Rows, each with roughly how far along a hidden order it lies (0 to 15):
3,-9,-9,9,-37,5,-9,-13,-1,1,7,-3,-14,11,1,-14,-20,0,4,-10,4,-6,12,8,-1,18,-13,6,15,-5,-10,-1,-10,-15,2,11,-14,14,0,14,8,0,2,-20,12,15,0
2
0,0,-3,15,-17,2,3,-12,-14,6,-10,5,-25,14,-9,-16,3,1,13,-5,21,11,-16,8,0,0,-15,8,-4,8,-12,-2,10,2,6,3,-5,7,5,1,4,2,2,-34,2,-6,9
15
-10,-2,10,-16,-1,-10,-4,-1,-9,-4,11,12,3,-10,0,-10,6,-10,-11,-2,0,2,-3,-2,-12,-11,6,-9,-15,1,10,-5,4,2,1,10,1,1,-4,-9,-3,7,-13,9,9,16,14
15
2,-3,2,4,-2,-3,-1,2,19,-3,7,-11,10,-1,11,-3,3,2,5,1,-3,5,4,14,-14,19,1,7,12,-17,5,-18,-4,-4,-2,-9,-1,-14,-4,1,4,5,-13,7,19,23,1
8
-10,4,-4,4,-15,8,5,1,-12,3,-7,7,-15,-9,-27,-10,-14,-19,1,-11,-2,-11,6,-4,-1,4,3,-11,-5,22,-6,4,-6,-3,8,5,1,15,13,3,-1,0,-6,0,-11,21,-13
9
7,-10,-2,11,11,1,3,-6,10,-13,8,-5,14,-3,19,-12,-9,26,1,-2,2,4,4,-10,-5,8,-3,21,12,-34,-12,-8,7,-4,-2,14,-5,-3,-18,7,2,10,-9,0,10,3,-2
12
6,-12,5,8,-8,-4,-9,-7,-23,8,2,12,-10,15,1,0,4,6,0,-6,1,-5,-5,5,7,-23,0,-4,-9,20,2,5,15,7,0,14,-9,8,-10,-3,-7,-8,20,-25,1,-28,19
4
9,8,13,-28,-14,9,-24,-4,1,1,3,8,-14,8,1,-7,3,9,-2,10,34,2,-24,10,-5,8,-7,12,10,-25,16,-3,7,-13,0,-16,-1,3,-21,16,2,9,-6,-20,6,-18,-17
12
-5,-14,0,11,-16,-9,1,-10,-1,1,5,4,-6,-3,11,-15,-8,1,-2,-9,-3,1,8,5,-10,-2,5,12,0,1,-13,-13,9,1,6,20,-9,3,-3,-3,0,5,-18,-8,14,27,63
12
-5,3,5,-24,-26,-4,-9,-5,-24,4,-13,13,-16,0,-1,-5,-3,-16,-13,1,28,0,-29,2,2,-19,6,-4,-16,16,0,3,8,14,4,14,-6,3,6,-7,-10,2,-9,-19,-9,-4,2
15
-5,-6,-2,-5,-28,0,-6,1,-28,2,-4,10,-9,4,-23,-1,-2,-22,-2,-1,0,-7,6,-3,7,-9,-2,-8,-14,16,6,6,-12,3,-1,6,-6,11,12,0,-1,-6,10,-7,-7,3,-8
0
10,-10,10,5,1,-6,-13,-6,-4,6,13,-3,-7,16,7,-2,7,21,4,7,-3,3,5,13,1,-5,-5,13,5,-16,8,-2,6,-1,-4,1,-5,-2,-23,4,0,-3,18,-11,18,-29,15
0
2,12,-12,2,-9,12,-9,-3,-2,-2,-2,5,-15,2,-5,-14,-25,4,10,-2,12,-8,-4,-12,6,15,-10,5,13,-12,-9,3,-5,-13,4,-8,-6,19,4,12,4,2,2,-13,-7,0,-38
8
-5,-8,6,3,-8,-10,8,-3,4,-5,5,-3,15,-4,4,-9,10,-2,-8,-1,3,9,6,7,-14,2,4,7,-10,-3,2,-10,3,1,-2,12,-1,-6,3,-10,0,6,-13,4,20,26,20
12
-3,-6,2,8,-10,-5,6,-4,14,-9,6,-11,12,-2,2,-10,2,4,4,2,-2,11,14,12,-13,21,-6,12,9,-28,-2,-10,-5,-11,-6,3,-5,-8,-3,-4,8,8,-12,-4,22,25,7
9
1,11,3,-21,-12,12,-11,0,-2,-6,-8,8,-10,2,-13,-4,0,-7,-1,11,32,-2,-24,3,-1,6,-8,1,4,-14,9,6,-7,-10,0,-18,0,7,3,8,4,6,-3,-9,-8,3,-36
13

8,1,-8,-13,6,-1,0,-5,1,-13,-10,2,1,7,18,-2,1,-3,2,11,-3,1,-14
4
5,-3,12,10,-1,-3,-3,3,-4,-2,6,1,-12,5,11,-12,23,3,6,14,-12,2,-13
14
9,-7,15,4,-16,-3,-5,5,0,-2,-1,-1,-14,31,3,-11,37,2,8,18,-10,-3,-16
12
11,5,-15,-13,23,-1,-1,-3,-2,0,-15,1,-4,24,17,-12,2,-5,10,26,0,8,-12
9
5,-5,21,14,-14,-4,-1,5,-4,2,4,-1,-15,13,4,-10,30,2,5,10,-12,-1,-12
14
6,0,-3,-9,7,-1,0,-4,-1,-8,-4,1,-2,4,14,-5,5,1,1,13,-4,-2,-11
4
10,-2,11,-2,-9,-4,-2,2,-2,2,-4,-1,-16,31,16,-12,27,1,7,16,-11,3,-16
15
9,-2,12,6,7,-1,-3,3,-3,5,-1,0,-17,27,-2,-10,32,2,8,25,-12,-1,-13
12
2,-5,11,5,-16,-2,-2,0,0,-6,7,0,1,-5,-4,0,12,2,-3,0,-2,-6,-8
5
8,-10,23,8,-28,-4,-4,5,-1,0,2,-2,-20,30,-1,-9,42,5,6,14,-12,-7,-16
12
7,0,9,6,-5,-2,-3,5,-1,10,-3,-2,-15,30,-1,-8,23,-1,7,14,-8,3,-8
14
5,2,9,6,1,0,-4,2,-4,8,4,-1,-9,17,-6,-13,17,-1,5,18,-2,1,-11
13
7,-3,10,6,-4,-3,-5,2,-1,0,6,0,-15,14,7,-12,32,4,6,16,-13,1,-14
12
9,0,8,-1,3,0,-2,3,-3,7,-4,-1,-16,34,0,-13,22,-1,9,24,-7,2,-13
14
9,-3,-6,-11,-3,0,-2,-7,3,-11,-8,1,-1,10,8,-1,3,-1,1,13,1,-4,-14
0
6,-4,22,8,-19,-4,-3,6,-3,7,-6,-3,-14,41,-3,-7,33,-1,7,13,-9,-3,-11
12
7,1,4,2,4,-5,-1,2,-3,-1,-8,0,-10,16,26,-11,16,-3,8,11,-11,10,-13
15
8,-2,-5,-9,-1,0,-3,-7,3,-11,-6,1,-1,8,5,-2,6,-2,0,15,2,-5,-14
1
5,0,9,5,-4,-5,-3,1,-3,6,-1,-1,-13,21,11,-9,19,-1,7,7,-7,6,-8
13
6,-6,9,-3,-24,-3,1,3,0,-4,-9,-2,-8,20,1,0,15,0,4,4,-2,-5,-9
6
1,3,-2,9,19,-1,-3,-4,-2,-1,14,2,0,-26,-4,0,0,2,-4,1,-1,2,-4
5
3,7,-9,6,33,-1,-5,-7,-3,3,10,3,-3,-14,-3,-9,3,-1,0,17,1,5,-7
7
7,-2,-7,-10,2,-2,-2,-6,0,-7,-8,0,-3,17,5,-7,14,0,2,20,3,-5,-9
0
3,4,-9,-3,24,-2,-1,-7,-1,-6,5,3,1,-20,12,-4,-1,1,-2,6,-3,4,-6
4
2,2,11,11,2,-5,-4,2,-3,9,3,-1,-10,12,5,-7,21,-1,5,6,-8,6,-5
13
8,-3,6,3,-2,-4,-5,3,0,-1,-1,0,-14,19,9,-10,29,3,7,14,-11,3,-15
12
4,0,14,7,-6,-1,-5,2,-4,8,3,-2,-8,23,-13,-11,21,-1,4,15,-1,-3,-10
10
4,-1,6,-1,-8,-2,-4,-5,-2,0,-2,-2,-4,21,-10,-5,10,-3,0,14,4,-7,-10
3
4,-1,2,-6,-10,-3,0,-1,0,-4,-7,-1,-1,14,8,1,3,-2,2,0,0,0,-6
4
6,2,-11,-3,23,-2,-3,-10,0,-11,7,4,1,-20,8,-3,1,1,-4,13,-1,0,-13
2
3,-1,8,7,-5,-3,-5,-4,-4,3,6,-2,-6,6,-16,-7,11,-2,-1,11,4,-6,-8
5
5,1,5,10,19,-1,-6,0,-1,2,12,3,-7,-1,-3,-11,26,4,4,16,-9,3,-13
11
2,-7,17,6,-24,-2,-1,4,-2,-3,3,-1,-4,5,-6,-1,13,1,-1,0,-3,-6,-9
6
7,0,-8,-9,10,0,-3,-8,2,-12,-3,2,-1,2,3,-6,8,0,-1,21,2,-3,-9
0
6,-2,10,10,7,-4,-4,0,-3,-3,10,2,-13,-5,10,-12,25,5,3,12,-13,3,-12
12
5,-4,5,0,-7,0,-4,-4,1,-8,6,0,-3,-3,-3,0,12,1,-4,9,-2,-8,-12
3

6,-7,0,0,-10,10,5,-16,-9,-3,-5,1,-10,32,-8,-2,15,10,3,-13
12
5,0,4,-1,-4,2,-5,-14,-8,-5,-4,5,-17,20,-6,-2,14,0,6,-5
12
7,-8,3,-2,-9,10,1,-19,-7,-3,-5,1,-15,33,-8,-2,13,11,2,-10
12
3,7,3,0,2,-3,-7,-11,-9,-4,-2,5,-19,5,-8,-1,5,-7,5,2
10
3,2,-7,3,-2,-2,6,-2,1,5,4,-2,-14,1,-3,-2,-3,0,-6,-6
7
2,13,-20,3,7,-8,4,17,-1,15,2,-1,-12,-45,2,3,-27,-7,-11,11
0
6,-4,5,-1,-7,8,-3,-17,-8,-5,-2,3,-12,26,-9,-3,11,5,6,-10
13
4,2,5,0,-3,4,-10,-13,-9,-7,-5,6,-20,18,-10,-2,13,-10,7,-3
12
4,3,3,0,-2,-1,-7,-10,-8,-6,-4,5,-19,15,-9,-1,12,-2,6,-3
11
3,1,-23,3,-1,1,18,15,3,17,6,-7,-5,-22,-1,1,-16,6,-16,1
1
2,7,-11,4,3,-7,6,5,1,9,11,0,-15,-18,-2,-2,-7,-5,-7,4
6
3,5,-4,1,1,-3,-5,-7,-6,-4,-1,4,-19,11,-7,0,1,-4,4,-1
9
2,6,-3,3,0,-2,8,2,1,10,8,-4,-1,1,-4,-1,-4,2,-7,0
7
2,8,-3,1,3,-5,-2,-5,-5,0,1,3,-18,-1,-8,0,0,-6,0,-1
9
3,3,3,0,0,-1,-4,-7,-7,-5,-3,5,-15,16,-6,-1,7,-1,3,-3
10
4,3,6,0,-2,2,-6,-14,-9,-7,-5,5,-19,18,-8,-2,12,-4,6,-3
12
3,13,-16,4,3,-15,6,12,2,12,9,-1,-13,-38,3,0,-13,-11,-12,11
2
0,15,6,0,9,-13,-18,-5,-11,-6,0,9,-29,-15,-9,-1,5,-19,9,15
9
-2,25,-11,3,14,-22,-4,10,0,10,10,3,-22,-54,-1,1,-19,-21,-8,21
1
4,4,2,0,1,-1,-8,-13,-9,-5,-2,6,-24,12,-9,-1,9,-7,5,-1
11
4,1,-3,1,-2,1,-1,-6,-6,-1,-2,2,-18,19,-9,-1,7,0,4,-2
10
1,10,-12,4,3,-10,5,8,3,9,12,-2,-14,-22,-2,-3,-9,-10,-8,8
5
4,-5,4,-1,-6,6,-8,-16,-8,-7,-4,4,-14,26,-10,-3,14,2,9,-6
13
2,6,-15,4,-1,-6,11,4,3,13,11,-2,-9,-14,-2,-2,-11,-4,-8,1
5
1,10,-3,3,3,-7,-2,-1,-3,3,3,2,-17,-6,-6,-2,-1,-11,0,7
8
2,9,-19,3,2,-11,11,15,-1,14,4,-4,-8,-39,0,2,-39,-3,-15,6
0
3,3,-12,4,0,-5,9,3,2,9,7,-2,-13,-1,-4,-1,-4,1,-6,2
6
5,-6,-4,0,-7,7,4,-11,-7,1,-5,0,-11,27,-7,-1,9,9,1,-11
11
4,0,-1,1,-1,1,1,-6,-5,-8,-3,2,-11,11,-8,0,6,1,3,-2
10
0,11,-15,4,2,-12,2,8,4,11,11,-1,-15,-22,0,-1,-7,-7,-8,8
4
2,9,1,1,4,-5,-4,-4,-4,0,2,4,-23,-3,-5,0,0,-9,1,5
9
2,7,3,0,3,-3,-8,-9,-9,-4,-1,5,-20,8,-8,-1,8,-6,4,-9
10
3,4,-2,0,0,-2,-3,-2,-8,-1,-2,4,-16,7,-8,0,3,-3,3,-1
9
4,-1,21,-1,-6,6,-10,-19,-9,-8,-2,5,-14,36,-10,-5,19,0,10,-7
15
3,-2,12,0,-7,10,-8,-18,-4,-6,1,4,-13,38,-5,-5,21,1,13,-7
15
1,6,-19,5,0,-6,15,9,3,15,10,-5,-12,-20,3,-1,-13,1,-18,1
4
2,9,4,0,2,-4,-14,-10,-9,-7,-2,7,-23,7,-9,-1,9,-10,7,4
11
5,-3,5,0,-7,8,-4,-18,-6,-6,-4,3,-10,32,-9,-3,16,3,6,-9
14
4,0,6,-1,-4,6,-9,-19,-8,-8,-2,4,-14,31,-8,-3,20,0,8,-6
14
6,-9,-6,0,-9,10,2,-15,-7,-4,-5,1,-15,37,-8,-2,13,10,1,-12
12
4,0,3,-1,-5,2,-4,-14,-9,-5,-4,5,-19,21,-8,-2,13,1,5,-7
12
3,3,5,-1,-3,5,-9,-10,-7,-8,-1,7,-18,26,-13,-4,15,-6,13,-1
15
2,8,-20,4,4,-10,8,12,2,16,10,-2,-18,-28,0,1,-17,-4,-14,6
1
4,4,-20,3,2,-9,13,6,1,17,3,-5,-16,-29,3,3,-19,3,-12,2
0

-6,-1,-6,-2,0,1,-13,4,-3,-1,0,7,-1,8,-1,-3,6,1,-14,2,6,-7,-4,-6,7,0,5,-2,-2,-4,2,4,-6,1,-4,16,0,-4,9,1,-1
10
-7,-1,0,-13,-11,3,-4,9,-7,-2,0,8,-10,-19,-3,-5,1,-9,1,4,11,-9,8,-2,4,-1,4,-2,1,-17,2,-3,5,-2,10,-9,-5,-3,4,5,18
0
-2,-2,4,3,4,1,-4,14,13,3,2,-10,-3,-2,-4,6,-3,2,-3,-5,-23,-2,-2,-4,-6,-2,-4,-13,-3,26,-2,-5,-1,13,2,-4,21,-8,3,1,4
0
-1,-1,0,-1,-10,-2,1,-10,-8,-4,6,7,-3,-5,-4,3,1,-2,-7,-2,5,4,-8,12,-9,-5,1,1,3,7,-3,-2,-1,2,10,-7,3,6,1,3,0
0
-10,-1,-3,9,-7,-2,-1,2,-7,1,5,-2,-2,6,-2,-4,4,-3,-8,0,0,18,-4,-2,-1,-5,1,-1,1,7,-3,5,-2,4,-4,22,11,1,8,-2,4
0
-11,-14,-4,9,-19,-5,-11,-1,-15,0,-13,-7,9,-1,-6,-15,2,-2,4,-1,-1,25,-8,5,-5,0,5,-7,10,-17,-2,17,4,-2,-8,1,-24,-3,-8,4,27
0
-13,-13,-11,6,-6,-7,-10,28,1,-2,6,11,-11,-14,-7,-6,-8,2,-29,9,9,2,7,28,-1,-14,12,3,14,-15,3,9,1,19,14,-42,16,29,-3,3,10
0
-58,-13,-3,-15,31,-11,38,-2,28,10,5,29,7,-4,10,-21,18,7,-52,26,39,-19,-10,-6,-52,-13,2,15,-28,-11,-10,34,6,23,-20,52,16,3,23,28,-8
0
-5,-5,3,-2,20,4,-2,5,12,2,-12,4,2,-6,5,-12,6,-1,10,2,4,-1,3,-9,13,5,-4,-9,8,-2,1,-1,6,-9,10,28,-27,-6,-4,14,13
0
-10,-2,-8,-22,7,-7,6,2,17,-13,-14,-6,3,-1,1,-8,6,7,-2,5,3,0,0,-3,-15,0,9,3,-2,16,9,17,3,7,9,7,-2,-5,2,2,-13
0
-8,-4,-3,7,-3,-4,31,-1,25,2,8,1,-8,13,1,0,4,0,7,-4,-6,-2,3,-15,-12,-7,-4,12,5,13,-19,-3,-6,16,4,24,12,2,14,3,7
0
16,-8,-1,15,3,1,-15,6,-4,4,0,0,-7,-4,0,-2,-1,-4,1,-7,-16,-7,-9,1,-13,-8,0,-2,-7,17,-4,5,-8,8,-25,41,23,-10,21,4,2
0
1,-2,-4,9,-8,-5,-1,0,-13,8,5,14,1,11,-1,2,4,-1,3,-9,3,-9,-8,4,2,1,-1,5,2,15,-3,4,1,5,3,22,18,3,0,1,8
0
6,-12,-9,17,-20,-10,3,18,19,-8,13,11,-4,1,-5,-5,2,-4,5,-3,-3,-3,-4,5,-8,-9,3,15,6,26,-12,11,-3,24,10,18,11,8,12,1,14
0
-17,-3,2,0,14,3,-19,-7,14,9,1,3,2,4,6,-11,9,5,-18,-1,5,-11,4,11,2,1,8,-17,3,0,16,-8,1,10,-20,26,-6,-4,-3,16,14
6
-4,0,-6,-12,-3,0,-6,1,19,-4,-5,7,2,4,-2,4,2,-2,-7,0,-4,-10,1,-6,-7,4,7,7,7,-8,3,-5,3,3,-9,11,7,2,8,7,-10
0
4,1,0,3,-12,-1,-5,-4,11,-4,5,4,-5,-3,-2,-6,0,3,0,0,-7,2,-2,-16,-13,-8,3,0,1,11,-1,0,-3,-2,1,8,12,-4,-4,3,6
14
-5,-9,-1,18,-16,-2,-8,20,-13,9,7,-12,-8,-2,11,-11,-5,4,-1,-7,-7,17,-6,6,-3,-10,-1,-28,-5,15,3,5,-1,9,-11,63,45,0,0,2,-5
7
-20,-5,-5,-8,4,-6,-17,2,3,4,11,13,-8,-12,12,-10,-5,11,-17,-4,17,-4,-3,-7,-7,-6,1,-11,2,24,8,1,-2,3,-26,12,0,1,-2,1,6
0
3,-3,-9,4,-12,5,5,16,17,13,-12,13,3,15,4,7,4,0,-19,-14,-5,2,-5,-2,-4,-1,-3,6,15,3,-24,14,2,4,8,21,12,11,22,4,5
0
3,5,-7,-1,-16,2,34,0,-12,3,2,5,-16,-8,12,-10,9,-16,-16,11,9,12,-6,15,-4,1,0,10,-10,5,-4,-5,8,-2,15,-1,5,2,-9,-6,-5
0
10,-3,-11,-6,-12,-8,2,6,-6,1,-2,8,-1,6,-2,-2,13,1,-12,0,12,-6,9,4,-7,3,2,11,4,3,-4,2,-1,1,-4,6,-20,13,-1,-3,-5
15
9,-7,6,1,-15,-3,19,33,4,6,6,3,-2,-16,-9,4,-13,7,6,-8,-12,-2,-2,2,5,-16,-10,-7,2,35,-17,16,4,12,34,34,12,-4,4,11,0
0
-11,5,4,8,-3,5,-17,15,-4,10,-11,4,2,0,-1,-3,5,-3,-8,-8,-6,3,6,-22,-12,2,-2,-1,2,7,-5,-2,5,-3,6,47,12,-6,8,2,10
0
-8,-2,-2,-3,-1,-3,-4,0,-14,5,1,6,3,-1,-3,-6,5,-1,-12,5,14,-2,-3,-9,-2,-1,0,1,-8,3,-2,15,1,5,-11,-3,-6,3,14,4,4
0
1,-1,-8,-6,0,-5,16,-3,14,2,0,-2,-4,-2,0,-6,-2,1,-7,2,3,-3,-3,-2,-1,1,2,0,5,8,5,-4,0,11,0,-14,4,0,7,-1,3
0
6,-6,4,-5,-11,-5,-12,-3,9,-3,-2,-13,2,-5,-9,2,3,3,-4,2,-21,-11,-3,-2,-7,-2,-4,5,13,9,-9,-20,0,8,0,-5,10,1,-10,12,0
0
